Each row has two labels, one from each of two sets.
[-1.71 -0.87 -0.79  0.21 -0.01  1.63 -0.54 -1.15  3.02  0.17  1.84  0.88
  0.47  1.02 -1.86  0.16 -1.87 -0.33  0.27  0.76 -1.47  1.02  0.13  4.40
 -2.78  0.05] : <16> & P
[-2.92 -0.15  0.27  1.45 -0.09  1.19  0.16 -0.45  1.10  2.89 -1.30  2.56
  2.61  2.14  0.96 -0.14 -0.68  1.29 -2.27  1.33 -1.68  0.09  1.95  4.29
  0.49  0.86] : <21> & E
[-2.33 -0.15  0.44  2.63  0.37  1.39 -0.34 -0.09  0.90  3.41 -1.02  1.49
  1.74  0.68 -2.35 -0.20 -1.03 -0.03 -3.43  2.29 -0.90 -0.14  0.35  2.32
 -0.10 -0.37] : <21> & P
[-1.92 -0.75  0.37  0.41 -1.16  0.24  0.07 -1.08  1.22 -0.54  0.92  0.73
 -0.20  0.63  2.10  0.34 -1.98  0.44 -1.16  1.50 -0.30  1.70  0.93  2.61
  1.53  1.15] : <19> & E
[-1.41 -1.89  0.78  0.38  0.05  1.48 -0.81 -0.62  1.63 -0.24  0.64  1.20
 -0.08  0.85 -1.21 -0.35 -1.93 -0.09 -2.45  0.97 -0.57 -0.21  1.07  2.93
 -1.24 -0.42] : <21> & P
[-2.42 -0.66 -0.29 -0.76  0.59  0.95  0.30 -0.48  1.52 -1.47  3.70  1.34
 -0.75  0.53  3.39  0.30 -1.83 -3.41  0.95  0.09 -2.68  0.82  0.52  1.89
 -2.12  1.95] : <19> & V
[-0.58 -0.70 -1.20  0.52  0.35  0.52 -0.22 -0.80 -0.20  0.59  0.10  0.57
  1.37 -1.48  3.99 -0.35  0.47  0.11 -0.94  1.89 -0.51  1.17  0.91  1.61
  1.83  1.13] : <21> & V
[-1.46 -0.60  1.06  1.61  0.43 -0.27 -0.68  0.51 -1.02  7.28 -1.02  1.44
  1.84  0.18  1.76 -0.65  0.28 -0.47 -2.68  2.13 -3.85 -0.31  0.94  1.20
  0.81  0.91] : <19> & E
[-1.52 -1.50  0.75  0.85  0.88  1.31 -0.21 -0.96  1.73  1.07  0.75  3.27
  2.00 -0.75 -0.20 -0.30 -1.71 -0.89  0.35  1.06 -1.01  0.12  1.45  2.25
 -0.88  0.87] : <21> & V
[-0.37 -0.24 -1.68  2.49  0.06  0.51  0.06 -1.12  1.81 -1.07  0.84  0.10
 -0.29 -0.87  1.86 -0.54 -0.73 -0.14 -2.13  0.07 -1.39  0.36  0.91  2.26
  0.75 -0.43] : <21> & P
[-6.70 -3.52  0.49  1.52 -0.23  3.45 -0.21  0.44  3.57  6.96 -0.46  6.39
  2.85  1.65 -7.63 -1.61 -7.63  0.36 -2.78  3.04 -4.38  2.46  1.58  7.63
 -4.55  3.67] : <21> & E
[-2.21 -0.85  4.46  1.16 -0.17  1.67 -3.22 -0.89  2.18  0.25  0.61  0.69
  0.85  0.78 -0.05 -0.43 -1.09  0.50 -2.39  1.79 -3.69 -0.12  1.02  4.72
 -0.58  0.30] : <21> & P
[-2.31 -0.67  0.33  0.22  0.36 -0.63 -0.17 -0.26  1.37  3.23  0.40 -4.63
  1.32  0.29  1.58 -0.28 -0.90 -0.47 -4.43  1.80 -1.70  0.24  1.24  3.03
  2.36  0.93] : <19> & V
[-2.08 -1.88 -3.68 -0.31  0.80  0.44 -0.33  0.22  1.09 -0.22  0.52  1.41
  2.06 -0.63  2.71 -0.58 -0.94 -0.12 -0.16  0.22 -2.01  0.39  0.12  1.35
 -0.27  1.23] : <21> & E
[-0.90  0.40 -0.16  0.38  0.33  1.83 -0.81 -0.82  0.59  0.91 -0.38  1.53
  0.78 -0.45  1.52  0.44 -1.52  0.34 -0.55  0.58 -1.44  0.19  0.47  2.30
  0.68  0.98] : <21> & V
[-0.88 -1.18  1.00 -1.44  0.75 -0.60 -0.17  0.12  1.13  0.54  1.64  1.55
  0.30 -0.56  2.79  0.76 -1.44  3.77 -0.58  0.79 -1.35  0.57  0.36  2.29
  1.36  0.62] : <19> & V
[-2.59 -1.25 -0.88  0.20  0.40  1.12  0.10 -0.34  1.51  0.53 -0.39  0.32
  1.66 -0.01 -0.29 -0.34 -1.14  4.60 -0.59  1.50 -1.72 -0.19  1.84  2.39
  0.10  1.02] : <21> & E
[-3.50  1.86  0.09  1.69 -0.60  1.85  0.41 -0.50  1.38  2.75 -1.91  2.62
  1.70 -0.21  2.34 -0.84 -2.15 -0.47 -2.89  2.15  0.22 -0.69  1.06  3.66
  3.29  0.98] : <19> & E
[-2.10 -1.44 -1.36  0.61 -0.59  0.17  1.37 -2.03  1.20  0.38  0.46  2.53
  1.65 -0.13  3.35  1.26 -0.68 -0.16 -1.93  1.14 -3.08  0.55  1.25  3.45
 -1.27  2.31] : <21> & V
[-2.81 -0.21 -0.30  1.27 -0.30  0.51 -1.39 -0.30  0.81  1.82 -0.02  3.24
  1.50  0.89  1.85 -0.30 -1.84 -0.85 -2.00  2.52 -1.02  0.23  0.09  3.25
  0.01  1.28] : <16> & E
[-0.97 -1.73  0.03  0.95 -0.89  0.29 -0.45 -0.68  0.58 -0.19  1.12  1.01
  1.73 -2.01  0.78 -0.12 -1.89 -0.17 -3.39  1.40 -1.94  1.31  0.57  3.56
 -1.18  0.22] : <21> & P
[-2.19 -0.21 -0.17 -0.06  0.64  1.32  0.45 -1.72  0.81  0.05  1.27  3.08
  0.45 -0.02  5.82  0.24 -0.32  0.43 -1.96  3.72 -2.51  0.31  0.04  5.13
 -0.77  0.52] : <16> & E
[-2.45 -0.99 -0.22  2.24 -0.76  0.11 -0.32  0.12  1.23  3.69 -0.35  1.32
  2.52  0.52  5.44  0.45 -2.05 -0.30 -2.30  2.00 -1.94  0.20  2.02  4.18
 -1.28  1.32] : <21> & V
[-3.67 -2.03  0.19  0.33 -0.18  1.67 -0.73  0.06  2.19  1.37  0.45  1.12
  0.48  0.18 -1.35 -0.36 -3.78 -0.78  0.29  0.98 -1.53  1.31  0.51  3.72
 -1.50  1.91] : <21> & V
[ 0.05  0.43 -0.06  0.19  4.41  0.91  0.14 -1.58 -0.16  0.28  0.40  0.23
  0.96  4.51  5.32  0.48  1.23 -0.42 -1.83 -0.57  0.52 -0.63  0.83 -0.09
  1.45 -0.08] : <21> & V
[-2.18 -0.71  0.55  2.31 -0.03  2.49 -0.45  0.32  1.86 -0.17  0.39  1.86
  1.30  0.13 -0.29  0.11 -3.25 -0.16 -0.59  1.47 -2.02 -0.27  0.07  4.05
 -0.06 -1.30] : <21> & E
[-0.87 -1.19  0.64 -0.12 -0.19 -3.14  0.18 -0.63 -1.11  1.27  0.76  0.70
  0.44  0.68  2.67  0.32  1.09 -0.61 -1.33  0.34 -0.73  1.16  0.85  1.76
  3.09  0.15] : <19> & E
[-1.78 -0.38 -0.64  1.05 -0.15  0.58 -0.68 -0.47  1.33  0.81 -0.36  1.99
 -0.54  0.24  0.86 -0.56 -1.33 -0.35 -1.61  0.38 -3.54  4.05  0.74  3.97
  0.30  1.26] : <21> & V
[-1.29 -0.37 -1.45 -0.19 -0.66  0.80 -0.38 -0.78  0.41 -1.28 -0.35  1.18
  0.46 -0.38  4.21 -0.34  1.45 -0.02 -0.76  0.42 -0.92  0.43 -0.10  0.79
  0.02  0.77] : <21> & V
[-1.21 -0.32 -0.34 -0.52 -0.14  1.83  0.59 -1.34  1.33 -0.34  0.84  1.96
  1.13  1.32  4.32  0.09  0.18 -0.85  0.61  1.17 -2.84  0.09  0.55  3.13
  0.94  0.50] : <21> & E
[-2.52 -0.62  0.62 -0.40  0.20  1.43  0.00  0.30  0.73  3.40  0.03  1.80
  2.18  1.81 -1.69  1.73 -3.37  0.60 -1.35  2.15 -2.59  1.83  1.45  3.69
 -1.07  1.70] : <19> & E
[-3.93 -1.50  1.15  1.06  0.61  2.14 -0.55  0.60  2.08  5.17  2.15  2.60
  3.29  1.24 -5.24 -0.63 -5.00  0.20 -2.36  2.33 -0.99  2.33  2.44 -0.52
  0.04  0.99] : <19> & E
[-0.73 -0.12  0.22 -0.04  0.21 -0.25  0.66 -0.25  1.07  1.58  1.33  1.41
  1.46  0.28  1.65  0.59 -1.42 -0.25  0.70  0.36 -1.74  1.11  0.27  1.87
  0.84  0.25] : <19> & V
[-1.27 -0.86 -0.10 -0.29 -0.05  0.32 -0.48  0.29  0.83 -0.01  1.29  0.67
  1.92  0.20  4.07 -0.06  0.12 -0.36  0.45  0.04 -1.99  1.86  0.49  3.60
 -0.02  1.28] : <19> & E
[-1.13 -1.12 -0.21 -1.16 -0.20  0.93 -0.51  0.37 -0.17 -2.09  2.84 -1.17
  0.67 -0.33  1.83  1.87  0.18 -0.15  1.54  0.33 -2.35  1.05  1.31  1.90
 -1.74  0.65] : <21> & E
[-1.73 -0.96 -0.07  1.61 -0.08  0.94  0.11 -0.51  1.78  1.33  0.15  1.65
 -0.21 -0.40  1.46 -0.47 -1.63  0.05 -2.63  2.22 -1.86 -0.91  2.34  3.37
  1.67  0.96] : <21> & E
[-4.28 -2.11  1.87  1.58  0.41  2.40  0.12  0.28  0.47  5.39 -0.84  2.71
  2.23  2.86 -3.38 -0.58 -4.67 -0.79 -4.06  3.13 -1.58  2.62  1.19  5.25
 -0.79  1.25] : <19> & V
[-1.71 -1.30 -0.32  0.32  0.46  2.48  0.44  0.26  0.97  0.43  1.26  2.45
  0.12  0.52  0.03 -1.27 -1.82 -0.54 -1.06  2.02 -1.66  0.40  1.31  3.91
 -2.00  1.86] : <21> & E

Each row has two labels, one from each of two sets.
[ 1.94 -0.28  0.71 -0.13 -0.92 -0.59  0.06 -0.25  0.16  0.43 -0.58  0.44
 -0.03 -0.06  0.12  0.29 -0.66  2.37  0.80 -0.44  0.42  0.17  0.24  1.64
  0.59 -0.78] : LT & T
[ 1.64  0.35 -0.21  0.37 -0.19 -0.30  0.49  0.13 -0.46  0.30  0.21  0.04
  0.43 -0.44  0.14  0.25 -0.19  1.13  0.04  0.42 -0.10 -0.08  0.73  0.45
 -0.67  0.17] : Pc & T
[ 2.16  0.10 -0.29  0.35 -0.12 -0.11  0.15 -1.68 -0.67  1.40  0.67 -0.77
  1.37  0.48  0.09  0.43 -0.25  0.66 -0.56 -0.76  0.25 -0.52  1.45  0.64
 -0.52 -0.13] : Pc & T
[ 4.69 -1.34  0.56  0.13  0.04  0.33  0.10 -0.91 -0.47  1.87 -0.39 -0.38
 -0.23  0.13  0.48  1.34  0.14  2.68  1.29 -0.08  1.38  0.00  0.54  1.96
  0.41 -1.13] : BP & T
[ 1.62  0.12 -0.11  0.36 -0.58 -0.08 -0.46 -2.60  0.07  1.03  0.92 -0.39
  0.34  1.22 -0.18  0.80  0.23 -0.46 -1.83 -1.06  0.81  0.09  0.84 -0.51
  0.11  0.07] : Pc & T
